[-0.17 -0.55 +0.50 +0.70 -1.21 +2.41 +1.13 -0.24 +0.07 +0.07 +0.24 -0.87 +0.43 +1.21 -0.20 +1.18 +0.31 -0.49 +0.02 -0.34 +0.50 +0.17 +0.31 +0.09 +2.94 +0.02 -0.77 -0.43 -0.60 +0.10 -0.13 +0.47 -0.12 +0.26 +0.33 +0.08 +0.09 -0.60 +0.96 -0.10 +0.37 -0.03 -0.27 +0.88 -0.27 +0.03 +0.43 -1.14 +0.43 +0.06 +1.16 +0.48] -> vip
[-1.19 -0.46 +0.26 -0.11 -0.16 +5.26 +0.15 -1.72 -0.15 +0.66 -1.01 -0.23 -0.02 -2.22 -0.16 +0.25 -1.64 -0.14 -0.02 +1.11 -0.09 -0.61 +0.17 -1.00 -0.96 +0.47 -0.59 +1.22 +0.06 -0.21 +0.10 -0.30 -0.41 -1.23 -0.04 +0.13 +0.79 +0.62 +1.30 -0.38 -0.10 -0.09 -0.76 +0.49 -0.14 -0.22 +0.41 +1.19 -1.03 -1.08 -1.57 -0.91] -> venik
[+0.53 +0.22 +1.04 -1.02 +1.18 -8.17 +0.22 +2.08 +0.05 -0.85 -0.58 +1.16 -0.12 +0.62 +0.15 +0.44 +1.12 -0.42 +0.33 +0.05 -0.65 -0.73 -0.46 +0.54 -0.04 +0.73 -0.87 +0.54 -0.23 +0.47 +0.42 +0.00 +0.43 -0.37 -0.83 -0.28 +0.06 +0.19 +0.44 -0.01 +0.00 +0.71 -0.08 -0.35 -1.93 +0.06 +0.36 -0.14 -0.09 +1.00 -0.13 -1.17] -> vitus
[-1.78 -0.19 +0.79 -0.22 +0.96 +7.19 +0.08 +1.26 +0.84 +0.00 +0.65 -0.33 -0.37 -1.37 +0.15 +0.54 +2.18 -0.11 +0.91 -0.12 -0.42 +1.79 +0.37 +0.54 +1.54 -0.02 +1.04 +0.95 -0.07 +0.53 -0.38 -0.04 +0.05 -0.64 +1.01 -0.26 -0.33 +0.25 +0.81 +0.74 -0.26 -0.62 +0.49 -0.66 -0.43 -0.54 -0.47 +2.00 +0.51 -0.55 -1.46 +1.21] -> zoda
[-0.93 -0.47 +1.22 -1.27 +0.15 +3.16 -0.45 +0.99 +0.44 +0.38 +1.08 -0.49 -0.20 -1.62 +0.30 +0.58 -1.48 +0.67 +0.33 -0.83 -0.86 -1.57 +0.70 +0.28 +0.55 -0.39 -1.55 -0.96 -1.06 -0.20 +0.22 +0.03 -0.16 +0.34 -0.98 +0.16 -0.96 +0.13 -1.39 +1.29 -0.03 -0.28 +0.67 +0.87 +1.44 -0.91 -0.17 +0.34 +0.16 +0.25 +1.47 -1.34] -> Luro
[-0.23 -0.05 -0.90 -0.68 +0.53 -6.58 +0.05 +1.28 -0.27 +0.58 +0.08 +0.16 -0.13 -2.09 +0.01 -0.57 +0.63 -0.26 +1.12 +0.08 -1.30 +0.34 -0.19 -0.11 -0.34 -0.69 -1.34 -0.99 +0.10 +1.03 -0.15 +0.38 +0.53 +0.16 +0.35 +0.12 -0.42 +0.28 -0.33 -0.34 -0.55 -1.08 -0.06 +0.27 +0.07 +0.07 +0.12 +1.67 +0.35 +0.44 -0.40 +0.40] -> Rumu
len: [-1.19 -0.46 +0.26 -0.11 -0.16 +5.26 +0.15 -1.72 -0.15 +0.66 -1.01 -0.23 -0.02 -2.22 -0.16 +0.25 -1.64 -0.14 -0.02 +1.11 -0.09 -0.61 +0.17 -1.00 -0.96 +0.47 -0.59 +1.22 +0.06 -0.21 +0.10 -0.30 -0.41 -1.23 -0.04 +0.13 +0.79 +0.62 +1.30 -0.38 -0.10 -0.09 -0.76 +0.49 -0.14 -0.22 +0.41 +1.19 -1.03 -1.08 -1.57 -0.91]	52
len: [-0.23 -0.05 -0.90 -0.68 +0.53 -6.58 +0.05 +1.28 -0.27 +0.58 +0.08 +0.16]	12
asked: [-0.23 -0.05 -0.90 -0.68 +0.53 -6.58 +0.05 +1.28 -0.27 +0.58 +0.08 +0.16 -0.13 -2.09 +0.01 -0.57 +0.63 -0.26 +1.12 +0.08 -1.30 +0.34 -0.19 -0.11 -0.34 -0.69 -1.34 -0.99 +0.10 +1.03 -0.15 +0.38 +0.53 +0.16 +0.35 +0.12 -0.42 +0.28 -0.33 -0.34 -0.55 -1.08 -0.06 +0.27 +0.07 +0.07 +0.12 +1.67 +0.35 +0.44 -0.40 +0.40]	Rumu

[-0.57 -1.02 -1.62 -1.06 +0.81 -0.24 +1.52 +0.77 +0.29 +3.95 +2.74 +0.23 +1.26 -3.30 +1.42 +0.45 +1.28 -0.48 -1.10 -2.48 +0.49 -0.67 -0.51 +1.73 -0.51 +0.59 +0.75 -1.55 -0.22 -2.99 +0.04 +2.31 -2.41 -1.57 +0.01 -0.04 +0.17 +0.66 -0.69 -0.44 -0.06 -1.00 +1.24 -0.39 +0.80 -1.79 +1.49 +2.92 +1.20 -0.92 -1.39 +1.16 +3.47 -0.50 +0.94 -1.31 +0.07 -2.05 +0.38 -1.39 -0.08 -1.44] -> dogu
[+0.96 -1.33 -2.93 -0.46 +1.01 -2.93 +0.55 -0.15 +0.90 +3.77 +0.98 -3.42 -0.20 -0.40 -1.20 +0.48 +1.59 +0.61 -0.59 +0.49 -0.62 +0.19 -1.60 -0.53 +0.36 +0.13 +0.30 +0.63 +0.36 -1.87 +1.98 +0.30 +2.58 +0.02 -0.22 +1.72 +0.40 +0.01 -0.79 -0.40 +0.30 -0.44 +0.09 -1.71 -2.81 -1.30 +0.00 +0.00 +1.76 -0.55 +0.34 +0.11 +2.42 +0.79 -0.16 -0.07 +3.03 -0.51 -0.12 -3.26 +0.03 -3.00] -> bufu
[+1.37 +0.18 -4.27 +0.46 +0.20 +0.06 -1.92 +0.29 +1.72 -0.41 +2.38 -4.35 -2.60 +1.10 +0.42 +0.41 -0.29 +0.60 -0.22 -1.01 +0.27 +0.23 +0.65 +0.13 +0.14 +0.05 +1.93 +1.25 +2.39 +0.73 +1.29 +1.30 +1.81 +0.01 -0.87 +1.57 -0.03 -1.19 -0.75 -0.59 +0.05 -1.45 -1.45 +0.32 -0.57 -1.28 +0.71 -1.19 +1.39 +2.21 +1.36 +0.17 -1.23 -0.24 -0.87 +0.89 +1.42 +2.35 -0.56 +1.13 -0.12 -1.33] -> zoda
[+0.58 -0.31 -2.99 -0.91 +1.01 -2.00 +0.77 -0.24 +0.91 +2.81 +0.69 -2.67 -1.43 -1.16 +0.15 +0.17 +1.45 +0.43 -0.97 -0.44 -0.69 +0.31 -1.08 -0.28 -1.30 +0.54 -0.42 +0.24 +0.08 -1.83 +1.26 +1.31 +2.28 -0.65 -0.48 +0.97 -0.05 +0.49 -1.62 -0.20 +0.46 -0.21 +0.20 -0.15 -2.78 -1.80 +0.74 +0.83 +1.76 -1.07 +0.20 +0.80 +3.74 -0.11 +0.07 -1.12 +2.74 -1.22 -0.91 -2.80 +0.15 -3.97] -> fot
[-0.61 -0.59 -1.62 -0.48 -0.45 +0.85 -0.04 +1.12 -1.03 +0.28 -1.75 +3.28 +2.95 -0.21 -0.30 -0.28 -0.28 -0.31 +1.19 -0.47 +0.49 -1.17 +0.69 +1.73 +2.28 -0.98 +0.54 -1.55 -0.32 +1.78 -2.28 -1.65 +1.85 +0.57 +1.05 -0.91 +0.17 -0.72 +1.55 -0.46 -0.70 +0.53 +0.66 -0.10 +3.77 +1.66 -0.75 -0.23 -1.12 +0.04 -0.75 -0.20 -2.88 -0.34 +0.73 +0.74 -2.96 +0.22 +1.73 +1.48 -0.53 +3.75] -> vip
[-1.23 +1.27 -0.32 +1.09 -0.11 +2.10 -1.20 -1.12 -0.43 -6.98 +0.31 +1.06 -0.92 +1.88 +0.65 -0.44 -2.68 +0.13 -0.14 +1.37 -0.15 +0.59 +1.18 -1.23 -0.21 +0.83 -0.31 +2.89 +0.11 +1.86 +2.59 +0.08 -1.78 -0.64 -0.37 -2.52 -0.66 -0.25 +0.20 +0.69 +0.01 +0.11 -1.49 +1.38 +0.07 +0.10 -0.14 -0.69 -1.67 +0.20 +0.90 -0.79 -2.38 +0.10 -0.91 +0.70 -1.92 +2.74 -0.18 +2.76 +0.18 +0.99] -> golos
[+0.81 +0.05 +0.66 +0.96 +0.72 -1.76 +0.34 -1.14 -0.17 -0.52 +1.35 -2.13 -3.38 +1.58 -1.79 +0.11 +0.42 +1.51 -0.52 +4.00 -2.09 +1.68 -0.92 -2.06 -0.77 -0.51 -1.87 +3.07 -0.30 -1.91 +3.54 -1.16 +0.25 +0.93 +0.35 +1.05 -0.28 -0.53 -0.65 +1.95 +0.38 +0.48 -0.62 -0.69 -2.28 -0.55 -0.90 -1.29 +0.11 -0.43 +1.05 -0.98 +1.24 +0.74 -0.54 +0.29 +2.20 +0.93 +0.23 -1.57 +0.08 -1.21] -> venik
[-0.61 -0.59 +3.58 -0.48 -0.45 +0.85 -0.04 +1.12 -1.03 +0.28 -1.75 +3.28 +2.95 -0.21 -0.30 -0.28 -0.28 -0.31 +1.19 -0.47 +1.10 -1.17 +0.69 +0.98 +2.28 -0.98 +0.54 -1.99 -0.32 +1.78 -2.28 -1.65 -1.80 +0.57 +1.05 -0.91 +0.17 -0.72 +1.55 -0.90 -0.70 +0.53 +0.66 -0.10 +3.77 +1.66 -0.75 -0.23 -1.12 +0.04 -0.75 -0.20 -2.88 -0.34 +0.73 +0.74 -2.96 +0.22 +1.73 +1.48 -0.53 +3.75] -> vitus
asked: [+1.37 +0.18 -4.27 +0.46 +0.20 +0.06 -1.92 +0.29 +1.72 -0.41 +2.38 -4.35 -2.60 +1.10 +0.42 +0.41 -0.29 +0.60 -0.22 -1.01 +0.27 +0.23 +0.65 +0.13 +0.14 +0.05 +1.93 +1.25 +2.39 +0.73 +1.29 +1.30 +1.81 +0.01 -0.87 +1.57 -0.03 -1.19 -0.75 -0.59 +0.05 -1.45 -1.45 +0.32 -0.57 -1.28 +0.71 -1.19 +1.39 +2.21 +1.36 +0.17 -1.23 -0.24 -0.87 +0.89 +1.42 +2.35 -0.56 +1.13 -0.12 -1.33]	zoda
asked: [-0.61 -0.59 +3.58 -0.48 -0.45 +0.85 -0.04 +1.12 -1.03 +0.28 -1.75]	vitus
asked: [-1.23 +1.27 -0.32 +1.09 -0.11 +2.10 -1.20 -1.12 -0.43 -6.98 +0.31 +1.06 -0.92 +1.88 +0.65 -0.44 -2.68 +0.13 -0.14 +1.37 -0.15 +0.59 +1.18 -1.23 -0.21 +0.83 -0.31 +2.89 +0.11 +1.86 +2.59 +0.08 -1.78 -0.64 -0.37 -2.52 -0.66 -0.25 +0.20 +0.69 +0.01 +0.11 -1.49 +1.38 +0.07 +0.10 -0.14 -0.69 -1.67 +0.20 +0.90 -0.79 -2.38 +0.10 -0.91 +0.70 -1.92 +2.74 -0.18 +2.76 +0.18 +0.99]	golos

[+2.86 -0.02 -3.09 +2.85 +1.45 -0.62 +0.91 -0.99 -2.53 -1.60 +1.23 -3.13 -3.10 +2.70 -1.13 +2.89 +1.24 -0.02 +2.38 +2.77 -1.78 -1.05 +1.24 +0.40 +2.34 +2.87 +2.91 +1.94 +0.13 -1.97 +2.90 -0.98 +2.87 -1.44 -0.80 -3.09]  golos
[-4.94 -0.20 +6.75 -7.52 -4.57 +1.18 -1.56 +4.53 +4.88 +2.67 -3.59 +6.01 +6.54 -3.90 +1.45 -6.46 -1.38 -0.20 -3.38 -5.52 +3.91 +3.98 -1.38 -0.82 -3.96 -5.57 -5.39 -2.84 -0.55 +5.37 -7.78 +1.82 -4.70 +2.92 +0.99 +6.75]  vitus
[+2.28 -1.08 -0.49 +4.02 +6.04 -0.22 -0.73 -2.15 -2.57 -2.33 +5.56 -1.06 -0.63 +0.48 -1.10 +2.34 -0.53 -1.08 +2.24 +3.06 -3.56 -5.84 -0.53 +4.06 +2.99 +1.76 +1.92 -0.19 -1.29 -4.66 +3.83 +4.53 +1.18 -3.25 -1.42 -0.49]  vip
[+4.96 +1.12 -8.47 +7.98 +2.59 -1.39 +2.53 -0.15 -4.21 -1.50 +1.43 -6.73 -8.00 +4.53 -0.80 +7.35 +1.89 +1.12 +2.73 +5.43 -2.47 -1.46 +1.89 -1.59 +3.19 +6.30 +5.89 +3.64 +1.76 -3.92 +8.49 -0.09 +5.27 -1.35 -0.04 -8.47]  laf
[+2.92 +0.14 -2.90 +2.89 +1.80 -0.25 +1.05 -0.93 -2.54 -1.10 +1.58 -3.07 -2.94 +2.75 -0.93 +2.89 +1.43 +0.14 +2.47 +2.85 -1.84 -1.30 +1.43 +0.75 +2.47 +2.89 +2.94 +2.05 +0.24 -2.09 +2.91 -1.01 +2.90 -1.48 -0.65 -2.90]  zoda
[+2.92 +0.14 -5.93 +2.89 +1.80 -0.25 +1.05 -0.93 -1.11 -1.55 +7.26 -3.07 -2.94 +2.75 -0.93 +2.89 +1.43 +0.14 +2.47 +2.85 -1.84 -1.30 +1.43 +0.75 +2.47 +2.89 +2.94 +2.05 +0.24 -2.09 +2.91 -1.01 +2.90 -1.48 -0.65 -2.90]  bufu
len: [+2.92 +0.14 -2.90 +2.89 +1.80 -0.25 +1.05 -0.93 -2.54 -1.10 +1.58 -3.07 -2.94 +2.75 -0.93 +2.89 +1.43 +0.14 +2.47 +2.85 -1.84 -1.30 +1.43 +0.75 +2.47 +2.89 +2.94 +2.05 +0.24 -2.09 +2.91 -1.01 +2.90 -1.48 -0.65 -2.90]	36
common vip zoda: 	[-1.10]
len: [+2.28 -1.08 -0.49 +4.02 +6.04 -0.22 -0.73]	7
common laf vitus: 	[+4.53]
common laf golos: 	[-0.80]

[+3.05 +4.54 +1.67 +1.73 +0.80 +6.34 -0.95 +5.55 -2.51 -1.84 -0.98 -1.47 +0.60] : zoda
[-2.05 -2.80 -3.62 +1.34 -4.14 -1.81 +1.97 +0.51 +1.27 +0.71 +6.23 +2.53 -1.71] : zupez
[+2.54 +1.94 +3.74 +2.80 -0.94 -1.31 +1.35 +1.94 +3.42 +4.64 -0.16 +3.85 +0.68] : vitus
[+3.05 +4.54 +1.67 +1.73 +0.80 +6.34 -0.95 +2.08 -2.69 -1.51 +1.62 -2.51 -3.70] : golos
[-4.88 -3.84 -1.84 +0.44 -6.15 -1.84 +0.01 -2.45 +4.71 -0.58 +1.34 +6.56 -0.61] : Rumu
all Rumu: [-2.45]	7
common Rumu zupez: 	[+1.34]

[+0.72 -2.21 +1.24 +2.90 +5.34 +7.50] = laf
[+0.39 -1.88 -2.07 +6.23 -1.70 +1.26] = zupez
[+0.23 -1.20 -1.69 +4.42 -4.86 +0.21] = zoda
[-0.72 +2.30 -0.93 -1.69 +1.70 -7.23] = vitus
[+5.11 +1.71 +1.71 -5.63 +5.11 +1.71] = Luro
[-0.33 -5.62 +2.61 -6.69 +7.57 -0.13] = fot
[-0.55 +1.65 -5.63 -1.99 -4.51 -5.88] = dogu
[-0.37 +1.58 +1.16 -4.54 +2.90 -2.02] = venik
[-0.68 +2.14 -0.93 -3.15 -4.28 -6.83] = bufu
common Luro dogu: 	[-5.63]
all Luro: [+1.71]	1 2 5
common zoda vitus: 	[-1.69]

[-0.88 +0.59 +3.12 +1.40] -> venik
[+0.53 +0.64 +4.50 -0.11] -> laf
[-4.70 +0.85 -2.52 +2.06] -> bufu
[+4.50 -5.58 +0.22 +2.01] -> vitus
[-0.72 +0.23 +2.03 -2.29] -> Luro
[-3.57 -2.68 -2.44 +6.27] -> zoda
[+0.64 +4.50 +0.53 -0.01] -> zupez
[-1.03 +4.51 -4.58 +6.51] -> fot
asked: [-0.88 +0.59]	venik
len: [+0.53 +0.64]	2
asked: [+0.53 +0.64 +4.50]	laf
asked: [-0.88 +0.59 +3.12 +1.40]	venik

